Below are the code and all the weights of a small trained network. Each question names an input and a target symbol and asks about switching units off, where a switched-off unit gives its printed mean instead of its output.

import numpy as np


def w(rows, s, z=0):
    codes = np.array(rows[::2]) - 128.0
    scale = np.full(codes.shape[1], s)
    scale[-1] = z or s
    return codes * scale


def f(y):
    return np.maximum(y, 0)


def softmax(a):
    e = np.exp(a - a.max(-1, keepdims=True))
    return e / e.sum(-1, keepdims=True)


def log_softmax(a):
    a = a - a.max(-1, keepdims=True)
    return a - np.log(np.exp(a).sum(-1, keepdims=True))


def net(x, mask):
    ids = ['αβγδεζηθλξπστφψω'.index(c) for c in x.split()]
    T = len(ids)
    res = E[ids] + P[:T]
    u = 0
    for l in range(2):
        r = res
        for j in range(2):
            rows = slice(2 * j, 2 * j + 2)
            q, k, v = (r @ M[l][rows].T for M in (Q, K, V))
            z = softmax(np.where(np.tri(T) > 0, q @ k.T / 2**0.5, -1e9)) @ v
            o = O[l][rows]
            res = res + np.where(mask[u + j], z, o[:, -1]) @ o[:, :-1]
        u += 2
        y = f(res @ A[l][:, :-1].T + A[l][:, -1])
        res = res + np.where(mask[u : u + 8], y, B[l][:, -1]) @ B[l][:, :-1]
        u += 8
    return log_softmax(res[-1] @ U[:, :-1].T + U[:, -1])


Q, K, V, O, A, B = {}, {}, {}, {}, {}, {}
E = w([
[157,190,114,152,88,186,183,164,178,75],'α',
[141,169,126,69,45,136,70,175,121,144],'β',
[47,148,150,139,236,123,25,30,149,133],'γ',
[72,130,197,188,216,104,79,73,210,163],'δ',
[20,161,183,126,145,79,118,98,197,105],'ε',
[118,94,201,89,236,220,66,107,205,223],'ζ',
[180,156,114,159,141,210,182,101,137,70],'η',
[5,106,182,152,86,105,124,137,224,157],'θ',
[202,99,138,170,98,224,158,172,171,112],'λ',
[102,169,176,61,200,68,187,151,217,194],'ξ',
[188,132,80,147,115,174,134,27,114,22],'π',
[107,148,116,142,95,125,203,90,128,2],'σ',
[207,111,155,93,91,146,61,127,59,150],'τ',
[141,95,151,206,29,114,184,194,146,95],'φ',
[102,111,142,187,136,83,199,64,79,192],'ψ',
[103,118,184,77,77,91,81,142,40,75],'ω',
],0.0086)
P = w([
[73,206,47,219,175,171,65,215,77,114],'0',
[141,224,181,184,126,156,87,110,177,179],'1',
[132,207,182,163,92,169,103,87,182,176],'2',
[127,176,171,161,110,143,103,96,164,171],'3',
[125,157,187,148,115,134,114,91,159,156],'4',
[133,138,195,141,113,122,131,85,155,149],'5',
[132,119,199,124,115,113,142,75,150,135],'6',
[134,97,201,113,120,103,158,77,148,131],'7',
[133,77,203,102,117,95,169,73,138,118],'8',
[136,60,211,89,115,82,191,70,130,107],'9',
[139,38,208,73,123,69,202,65,117,102],'10',
[154,22,218,68,139,67,208,54,120,89],'11',
[160,2,220,57,142,55,215,49,118,71],'12',
],0.0062)
Q[0] = w([
[82,132,191,146,215,89,127,70,171,124],'L0H0',
[144,144,9,123,125,155,158,208,78,115],'L0H0',
[82,103,190,140,221,91,103,70,181,167],'L0H1',
[99,133,109,85,161,76,82,136,112,191],'L0H1',
],0.014)
K[0] = w([
[131,4,147,123,124,97,160,109,134,112],'L0H0',
[100,227,124,155,137,142,110,139,151,141],'L0H0',
[89,59,136,89,133,60,183,114,135,94],'L0H1',
[141,112,190,60,61,120,131,80,172,130],'L0H1',
],0.014)
V[0] = w([
[157,154,111,79,241,173,29,31,79,87],'L0H0',
[40,140,142,138,195,99,158,128,254,71],'L0H0',
[90,218,43,132,201,149,171,223,105,161],'L0H1',
[183,79,98,163,203,222,63,58,157,141],'L0H1',
],0.0061)
O[0] = w([
[44,149,140,115,166,163,193,142,83,91,120],'L0H0',
[172,98,90,157,224,102,106,117,117,54,240],'L0H0',
[142,146,48,135,124,146,177,161,135,88,87],'L0H1',
[155,158,254,153,148,144,153,155,58,104,247],'L0H1',
],0.0082,0.0015)
A[0] = w([
[96,128,83,151,158,97,73,140,196,139,195],'L0N0',
[57,128,151,121,144,104,152,96,125,170,253],'L0N1',
[81,131,97,73,95,135,78,196,92,72,174],'L0N2',
[179,125,143,115,109,123,153,96,106,100,209],'L0N3',
[187,102,88,132,90,206,209,198,144,68,222],'L0N4',
[27,133,137,124,131,112,168,92,149,255,226],'L0N5',
[168,131,183,120,168,150,111,168,40,105,205],'L0N6',
[173,153,137,64,122,127,42,112,161,203,126],'L0N7',
],0.0087,0.0035)
B[0] = w([
[132,125,76,182,114,77,92,47,172,194,190],'L0N0',
[79,119,207,123,127,106,133,82,151,142,255],'L0N1',
[38,126,103,111,30,141,30,148,124,26,144],'L0N2',
[179,121,119,127,69,102,190,144,99,100,203],'L0N3',
[197,120,113,158,80,214,150,115,195,102,242],'L0N4',
[64,143,244,156,88,119,169,38,181,164,254],'L0N5',
[109,128,211,146,75,146,129,217,93,144,216],'L0N6',
[226,159,175,139,3,85,162,191,141,189,180],'L0N7',
],0.0069,0.0062)
Q[1] = w([
[214,144,30,111,144,205,114,255,76,44],'L1H0',
[118,122,143,125,169,103,64,142,108,150],'L1H0',
[24,134,159,111,148,85,87,57,148,235],'L1H1',
[147,155,46,100,150,132,86,179,85,128],'L1H1',
],0.01)
K[1] = w([
[115,186,118,173,124,168,114,129,137,136],'L1H0',
[153,136,192,121,132,117,168,65,167,151],'L1H0',
[140,63,141,96,121,120,171,98,124,127],'L1H1',
[130,247,134,140,129,126,113,119,168,135],'L1H1',
],0.012)
V[1] = w([
[125,185,150,113,119,159,254,175,59,117],'L1H0',
[12,118,132,109,109,146,22,124,82,45],'L1H0',
[130,189,75,137,133,121,175,88,99,35],'L1H1',
[178,115,136,108,101,189,107,174,216,127],'L1H1',
],0.0093)
O[1] = w([
[51,180,112,121,60,153,190,103,116,182,106],'L1H0',
[149,98,189,117,166,122,98,116,104,254,157],'L1H0',
[155,212,210,67,113,145,64,113,202,134,90],'L1H1',
[76,23,97,89,127,151,129,211,159,135,255],'L1H1',
],0.0091,0.0044)
A[1] = w([
[31,21,65,71,195,183,127,212,155,121,96],'L1N0',
[117,145,152,94,44,77,141,137,70,213,128],'L1N1',
[145,93,149,185,240,90,110,148,12,29,151],'L1N2',
[116,253,172,127,95,115,146,16,120,168,62],'L1N3',
[252,174,168,44,91,165,69,226,100,157,77],'L1N4',
[74,138,8,202,38,154,231,154,107,100,1],'L1N5',
[100,121,11,122,209,85,85,36,174,115,48],'L1N6',
[89,141,196,160,233,98,152,91,79,245,34],'L1N7',
],0.0058,0.0023)
B[1] = w([
[164,161,116,122,198,49,231,139,70,169,192],'L1N0',
[153,98,54,70,89,125,31,138,125,109,201],'L1N1',
[78,151,50,177,146,160,88,182,62,109,170],'L1N2',
[189,161,133,170,104,117,125,241,108,151,229],'L1N3',
[23,206,102,104,162,4,139,119,109,95,183],'L1N4',
[148,109,191,97,192,171,82,56,38,80,201],'L1N5',
[145,162,55,1,83,44,235,63,90,202,144],'L1N6',
[123,167,39,102,161,227,125,131,180,114,252],'L1N7',
],0.0069,0.012)
U = w([
[68,152,113,99,74,66,80,218,84,111,169],'α',
[172,68,159,110,97,149,61,116,65,141,137],'β',
[161,168,115,103,135,124,125,163,105,147,2],'γ',
[119,118,123,192,174,152,68,181,114,92,130],'δ',
[164,144,109,72,186,116,120,43,104,166,133],'ε',
[103,113,116,120,176,155,193,147,93,141,113],'ζ',
[139,95,146,113,151,203,81,70,153,68,175],'η',
[183,86,49,150,126,102,132,167,122,136,96],'θ',
[120,77,188,147,170,76,145,169,123,192,130],'λ',
[68,179,54,79,129,77,196,124,171,103,138],'ξ',
[97,165,193,92,141,140,106,110,175,106,77],'π',
[162,149,193,82,164,97,85,87,123,105,74],'σ',
[3,153,138,110,83,165,175,76,174,111,122],'τ',
[148,90,106,140,78,143,92,151,196,73,108],'φ',
[179,169,189,200,85,92,180,101,120,132,196],'ψ',
[180,74,72,144,92,183,148,112,174,193,147],'ω',
],0.0072,0.0041)

Each question gives the input, a string of symbols that net reads in full, and the target symbol t.
The units are the heads (2 rows each of Q, K, V and O) and the neurons (one row each of A and B). Each row of codes is followed by its name. A weight is (code - 128) times the scale printed after its matrix; where a second scale follows, it is the last column's (O, A, B and U).
mask holds one flag per unit, layer by layer, with each layer's heads first. A switched-off unit (its flag False) gives its mean, the last column of its rows in O or B, instead of its output. The means were averaged over made-up inputs and are rounded, as every weight is.
A unit's drop is (log p(t) with every unit on - log p(t) with that unit switched off) / (log p(t) with every unit on - log p(t) with every unit switched off).
The circuit of an input: a set's keep is (log p(t) with only the set's units on - log p(t) with every unit switched off) / (log p(t) with every unit on - log p(t) with every unit switched off). Starting from the 12 units with the biggest drops (on a tie, the unit counted first), units are removed one at a time, each time the one whose removal leaves the highest keep (on an exact tie, the one counted first), for as long as the keep stays at least 0.8.
circuit, biggest first: the units of the circuit, biggest drop first
top k neurons: the k neurons with the biggest drops, biggest first
top k neurons in layer l: the k neurons of layer l with the biggest drops, biggest first
heads that matter: for each layer, one digit per head in row order, 1 if its drop is at least 0.15 and else 0, layers parted by /
input δ δ δ θ, target θ: top 3 neurons -> (L1N6, L0N0, L1N2)
input τ δ γ δ ω δ τ λ δ φ, target ω: heads that matter -> 10 / 10
input ξ λ β τ σ δ λ δ δ σ δ λ δ, target λ: circuit, biggest first -> (L0N4, L1H1, L1N0, L0H1)
input δ δ ψ π γ δ, target π: circuit, biggest first -> (L0N3, L1H1, L0N5, L0H1)
input γ τ ε δ η λ ψ ξ η τ ψ ζ, target ψ: heads that matter -> 00 / 11
input ε ω τ δ, target ω: top 2 neurons in layer 1 -> (L1N7, L1N4)
input δ ψ ω ψ δ λ π α, target ψ: top 3 neurons -> (L0N4, L1N7, L1N1)
input ψ δ λ λ δ ψ ω λ φ, target η: heads that matter -> 01 / 10
input δ ψ ω δ δ δ τ, target α: circuit, biggest first -> (L0N5, L0N6, L1N4, L0N7)
input γ θ ψ τ λ δ λ δ λ δ ω τ λ, target γ: top 2 neurons -> (L1N4, L1N3)
input ζ ψ β, target α: top 3 neurons in layer 1 -> (L1N1, L1N7, L1N3)
input ψ δ φ δ ε ω ε α, target η: top 3 neurons -> (L1N5, L0N4, L0N5)
input δ δ τ δ θ ω λ ε ε, target λ: heads that matter -> 11 / 11
input ω ψ ψ δ τ α, target ε: top 2 neurons -> (L0N2, L1N4)
input τ δ λ ζ δ τ, target β: top 3 neurons in layer 1 -> (L1N5, L1N1, L1N4)
input δ ω λ γ δ α δ, target δ: heads that matter -> 11 / 11
input ψ δ ψ λ τ λ λ, target η: top 2 neurons in layer 1 -> (L1N5, L1N3)
input α π λ δ δ ω θ, target ω: heads that matter -> 00 / 10
input δ τ ω λ φ ζ, target φ: top neuron -> (L0N7)
input δ ψ δ δ η δ λ ψ δ ε, target ψ: heads that matter -> 01 / 01
input θ ψ η, target δ: heads that matter -> 10 / 10
input α δ τ ω ψ λ λ ψ λ λ λ ω γ, target ω: heads that matter -> 01 / 10
input δ ψ η ω δ σ, target ψ: top 2 neurons -> (L0N4, L1N7)
input δ ψ θ, target ψ: top neuron in layer 1 -> (L1N3)
input δ ψ φ λ ε λ ω, target α: top 2 neurons in layer 0 -> (L0N5, L0N4)
input η ψ λ δ ω δ, target ω: heads that matter -> 00 / 10
input δ δ λ ψ α ε δ ξ λ θ η, target ψ: top 2 neurons -> (L0N4, L1N7)
input δ δ δ ψ τ, target α: heads that matter -> 00 / 00
